Below is a small trained network, with its code and all its weights. Each question gives an input and a target symbol and asks what happens when units are switched off, that is, made to give their printed mean instead of their output.

import numpy as np


def w(rows, s, z=0):
    codes = np.array(rows[::2]) - 128.0
    scale = np.full(codes.shape[1], s)
    scale[-1] = z or s
    return codes * scale


def norm(h):
    return h / np.sqrt((h * h).mean(-1, keepdims=True) + 1e-5)


def f(y):
    return y / 2 * (1 + np.tanh(0.7978845608 * (y + 0.044715 * y**3)))


def softmax(a):
    e = np.exp(a - a.max(-1, keepdims=True))
    return e / e.sum(-1, keepdims=True)


def log_softmax(a):
    a = a - a.max(-1, keepdims=True)
    return a - np.log(np.exp(a).sum(-1, keepdims=True))


def net(x, mask):
    ids = ['ΔΘΛΞΠΦΨΩαγεζημτ'.index(c) for c in x.split()]
    T = len(ids)
    res = E[ids] + P[:T]
    r = norm(res)
    for j in range(3):
        rows = slice(3 * j, 3 * j + 3)
        q, k, v = (r @ M[0][rows].T for M in (Q, K, V))
        z = softmax(np.where(np.tri(T) > 0, q @ k.T / 3**0.5, -1e9)) @ v
        o = O[0][rows]
        res = res + np.where(mask[j], z, o[:, -1]) @ o[:, :-1]
    y = f(norm(res) @ A[0][:, :-1].T + A[0][:, -1])
    res = res + np.where(mask[3:27], y, B[0][:, -1]) @ B[0][:, :-1]
    return log_softmax(norm(res)[-1] @ U[:, :-1].T + U[:, -1])


Q, K, V, O, A, B = {}, {}, {}, {}, {}, {}
E = w([
[136,132,149,92,190,121],'Δ',
[156,114,126,100,184,151],'Θ',
[154,122,129,130,210,137],'Λ',
[151,93,114,106,179,117],'Ξ',
[3,171,3,141,123,149],'Π',
[143,103,128,129,188,105],'Φ',
[155,94,118,131,170,142],'Ψ',
[163,171,134,126,121,177],'Ω',
[150,88,116,125,145,109],'α',
[152,80,111,138,136,138],'γ',
[177,157,134,87,100,121],'ε',
[150,137,137,117,97,83],'ζ',
[183,158,131,122,104,113],'η',
[127,138,131,176,103,113],'μ',
[97,126,132,100,90,148],'τ',
],0.012)
P = w([
[204,34,254,123,161,168],'0',
[178,80,182,127,169,140],'1',
[167,101,149,126,172,121],'2',
[175,118,109,115,203,111],'3',
[171,139,78,112,212,97],'4',
[168,159,58,101,225,95],'5',
[167,186,25,96,238,84],'6',
],0.005)
Q[0] = w([
[100,113,119,169,149,255],'h1',
[233,146,78,146,143,151],'h1',
[65,193,40,115,159,142],'h1',
[200,97,103,56,145,80],'h2',
[75,152,24,117,148,147],'h2',
[67,109,113,124,126,113],'h2',
[167,18,130,54,99,177],'h3',
[148,177,17,73,127,127],'h3',
[69,56,120,183,242,97],'h3',
],0.025)
K[0] = w([
[5,112,106,102,78,172],'h1',
[135,125,21,155,84,68],'h1',
[95,149,63,81,173,124],'h1',
[71,208,58,141,88,119],'h2',
[157,161,71,88,189,112],'h2',
[143,139,158,116,182,162],'h2',
[224,96,182,163,144,130],'h3',
[175,182,52,121,218,100],'h3',
[81,19,36,192,163,146],'h3',
],0.025)
V[0] = w([
[73,70,95,76,53,94],'h1',
[74,211,130,167,193,183],'h1',
[141,119,123,28,170,186],'h1',
[77,100,109,12,82,96],'h2',
[58,73,106,155,174,191],'h2',
[135,176,154,83,96,205],'h2',
[187,171,151,250,157,39],'h3',
[187,198,135,211,149,179],'h3',
[93,178,240,55,179,42],'h3',
],0.018)
O[0] = w([
[66,184,125,102,205,69,2],'h1',
[105,146,207,136,145,224,39],'h1',
[108,43,135,68,79,146,223],'h1',
[86,111,69,23,136,116,43],'h2',
[108,97,194,135,248,143,95],'h2',
[60,108,143,123,97,108,80],'h2',
[132,102,214,133,172,12,213],'h3',
[94,126,177,150,73,55,162],'h3',
[166,198,194,7,138,176,140],'h3',
],0.012,0.011)
A[0] = w([
[125,234,47,122,129,88,1],'n1',
[205,164,103,50,164,140,102],'n2',
[116,102,112,81,157,179,69],'n3',
[55,115,211,81,107,141,154],'n4',
[134,180,211,73,125,46,90],'n5',
[115,184,165,112,57,126,114],'n6',
[2,134,131,73,65,80,117],'n7',
[110,230,163,91,100,189,166],'n8',
[81,146,70,82,137,99,172],'n9',
[92,143,140,122,167,84,37],'n10',
[159,183,175,84,114,195,136],'n11',
[81,179,179,159,45,210,115],'n12',
[84,133,135,195,91,80,43],'n13',
[145,121,153,176,137,111,50],'n14',
[128,128,130,126,127,126,123],'n15',
[138,102,78,130,108,165,86],'n16',
[154,118,132,102,180,168,66],'n17',
[184,161,155,86,79,137,120],'n18',
[202,150,195,130,88,73,109],'n19',
[152,111,161,119,58,160,140],'n20',
[100,184,110,125,24,100,40],'n21',
[97,147,41,174,101,203,90],'n22',
[151,92,138,156,86,74,117],'n23',
[136,238,129,185,69,91,97],'n24',
],0.017,0.0064)
B[0] = w([
[191,254,95,116,139,178,135],'n1',
[62,157,155,103,140,82,173],'n2',
[155,150,82,172,133,123,138],'n3',
[109,203,148,132,79,115,168],'n4',
[172,112,64,166,121,203,165],'n5',
[103,136,89,168,119,88,152],'n6',
[76,152,120,37,143,217,157],'n7',
[59,92,173,135,231,169,133],'n8',
[159,157,145,135,93,197,146],'n9',
[162,96,155,116,118,152,127],'n10',
[197,134,122,69,146,130,160],'n11',
[88,213,95,169,71,126,157],'n12',
[171,171,97,110,156,166,149],'n13',
[102,130,88,126,138,154,150],'n14',
[129,129,127,127,129,127,128],'n15',
[165,117,144,164,150,154,149],'n16',
[137,118,83,109,140,95,142],'n17',
[163,140,88,181,130,134,190],'n18',
[109,126,183,84,94,87,253],'n19',
[115,52,130,146,172,153,217],'n20',
[157,36,93,115,84,49,173],'n21',
[111,153,172,116,42,68,142],'n22',
[74,176,114,126,150,126,246],'n23',
[148,153,206,210,188,109,171],'n24',
],0.039,0.012)
U = w([
[144,194,159,75,251,196,115],'Δ',
[203,96,79,184,113,225,254],'Θ',
[148,111,253,103,10,164,90],'Λ',
[195,59,67,96,227,82,114],'Ξ',
[121,155,139,160,108,145,114],'Π',
[244,91,185,12,120,108,126],'Φ',
[46,14,194,160,163,175,123],'Ψ',
[13,185,111,206,12,169,71],'Ω',
[39,173,135,50,146,29,146],'α',
[65,157,2,197,202,134,106],'γ',
[110,68,38,60,37,150,183],'ε',
[216,235,56,94,83,97,147],'ζ',
[181,50,95,201,51,14,79],'η',
[167,194,241,223,193,100,59],'μ',
[82,199,130,55,96,248,181],'τ',
],0.0093,0.0043)

Each question gives the input, a string of symbols that net reads in full, and the target symbol t.
The units are the heads (3 rows each of Q, K, V and O) and the neurons (one row each of A and B). Each row of codes is followed by its name. A weight is (code - 128) times the scale printed after its matrix; where a second scale follows, it is the last column's (O, A, B and U).
mask holds one flag per unit, heads first, then neurons. A switched-off unit (its flag False) gives its mean, the last column of its rows in O or B, instead of its output. The means were averaged over made-up inputs and are rounded, as every weight is.
A unit's drop is (log p(t) with every unit on - log p(t) with that unit switched off) / (log p(t) with every unit on - log p(t) with every unit switched off).
The circuit of an input: a set's keep is (log p(t) with only the set's units on - log p(t) with every unit switched off) / (log p(t) with every unit on - log p(t) with every unit switched off). Starting from the 12 units with the biggest drops (on a tie, the unit counted first), units are removed one at a time, each time the one whose removal leaves the highest keep (on an exact tie, the one counted first), for as long as the keep stays at least 0.8.
circuit, biggest first: the units of the circuit, biggest drop first
most important unit: the unit with the biggest drop
k most important neurons: the k neurons with the biggest drops, biggest first
heads that matter: for each layer, one digit per head in row order, 1 if its drop is at least 0.15 and else 0, layers parted by /
input α Θ α Ψ Θ Δ, target Ψ: heads that matter	100
input Φ τ Ξ α ζ Ξ, target ζ: heads that matter	110
input μ Ψ α, target μ: circuit, biggest first	[h1; n24]
input α α γ Ψ Θ, target γ: most important unit	h3
input Θ ε Θ Θ, target ε: circuit, biggest first	[h2; n7; n21]
input Θ Π Θ, target Δ: circuit, biggest first	[h1; n11]
input Θ Θ ε α, target ε: circuit, biggest first	[h2; n21; n7]
input Θ Π μ μ μ τ η, target Λ: 3 most important neurons	[n19; n18; n20]
input γ Φ Ω Ψ, target Ω: 2 most important neurons	[n12; n23]
input Δ Θ Θ γ α, target γ: circuit, biggest first	[h3; n19]
input Ω Θ Φ Θ, target Φ: heads that matter	001
input Ψ Ξ Δ Φ Δ Θ Θ, target Θ: heads that matter	100
input Λ η Θ α Θ Θ Θ, target Θ: heads that matter	101
input μ α Ψ Ω, target μ: heads that matter	010
input Θ α Θ ζ Θ, target ζ: heads that matter	110
input Ψ Π α Θ Θ Ψ, target μ: circuit, biggest first	[h1; n23]
input Δ Ψ τ, target τ: circuit, biggest first	[h1; n7]
input ε Θ Ψ, target ε: heads that matter	010
input Θ Θ Ω Θ Λ, target Ω: heads that matter	010
input Φ Λ α μ η, target μ: heads that matter	000
input Θ Λ μ, target μ: heads that matter	000
input Θ Π Φ ε Λ Θ γ, target Ψ: most important unit	h3
